Each row has a name. Each piece below is followed by the name of the row it came from, unless a question asks for something else. Each question is about the rows just above it. Places in a row count from 1.

Q_602: 15; 218; -369; 123; -381; 149; -361; 148; 300; 123; 282; 88; -409; 5; -306; -635; -818; 162; -21; -34; 18; 640; -174; -251; 433; 43
Q_651: 107; 218; -300; -380; -246; 270; -380; 104; 285; -403; 332; 137; -261; 5; -333; -692; -768; 153; 60; -95; 18; 640; -174; -251; 433; 270
Q_134: 15; 218; -369; 123; -381; 149; -361; 148; 300; -391; 282; 88; -409; 5; -306; -635; -818; 162; -21; 271; 18; 640; -174; -251; -819; 43
15; 218; -369; 123; -381; 149; -361; 148; 300; -391; 282; 88; -409; 5; -306; -635; -818; 162; -21; 271; 18; 640; -174; -251; -819; 43 is in which row? : Q_134
How many entries does 107; 218; -300; -380; -246 have? : 5
15; 218; -369; 123; -381; 149; -361; 148; 300; 123; 282; 88; -409; 5; -306; -635; -818; 162; -21; -34; 18; 640; -174; -251; 433; 43 : Q_602
Every place of 270 in Q_651: : 6 26
Places of -818 in row Q_602: : 17
How many entries does 15; 218; -369; 123; -381; 149; -361; 148; 300; 123; 282; 88; -409; 5; -306; -635; -818; 162; -21; -34; 18; 640; -174; -251; 433; 43 have? : 26
Number of entries in 15; 218; -369; 123; -381: : 5

Q_256: -15; -11; -1; 68; 751
Q_955: 7; 11; -1; 68; 900
Q_401: -9; -1; 21; 393; 845
How many entries does 7; 11; -1; 68 have? : 4
Where do -15; -11; -1; 68; 751 appear? : Q_256

Q_401: 236; -636; 891; 141
Q_691: 236; -636; 891; 556
Q_602: 236; -951; 891; 556
Q_955: -147; -74; 404; -379
Q_128: 346; -757; 131; 104
Q_433: 891; 236; -636; -339
Which row holds 236; -636; 891; 141? : Q_401
Number of entries in 236; -636; 891; 556: : 4
Row and place where -757; 131; 104 starts: : Q_128, 2
Number of entries in 891; 236; -636: : 3

Q_602: -342; -669; 403; -572; -293; -570; -301
Q_691: -755; -775; 818; -671; -736; -658; -734
Q_588: 205; 154; 11; 376; 376; 358; 154
Q_955: 881; 375; -605; 881; 818; 834; 817
Q_433: 808; 422; -620; 390; 820; 352; 806
Every place of 376 in Q_588: : 4 5
11; 376; 376; 358; 154 begins in row and place : Q_588, 3

Q_588: 831; -701; 726; -833; 760
Q_128: 281; 710; -789; -519; 405
Q_651: -728; -216; 797; 708; -840
Q_691: -751; 805; -733; 736; -811
Q_433: 831; -701; -833; -704; 681
Q_401: -764; 655; -764; -764; -764
Q_602: -668; -685; 805; 775; -738
Q_274: -668; -685; 805; 775; -633
Q_961: -691; -607; 851; 716; -807
Q_134: 797; -817; 773; -765; 808
Q_955: 161; 780; -732; -447; 344
Q_256: -843; 867; -650; -656; -657
Places of -764 in row Q_401: : 1 3 4 5
161; 780; -732 begins in row and place : Q_955, 1
How many entries does -764; 655; -764; -764; -764 have? : 5
Which entry of Q_256 is missing from -650; -656; 867; -843? : -657
797; -817; 773; -765 begins in row and place : Q_134, 1

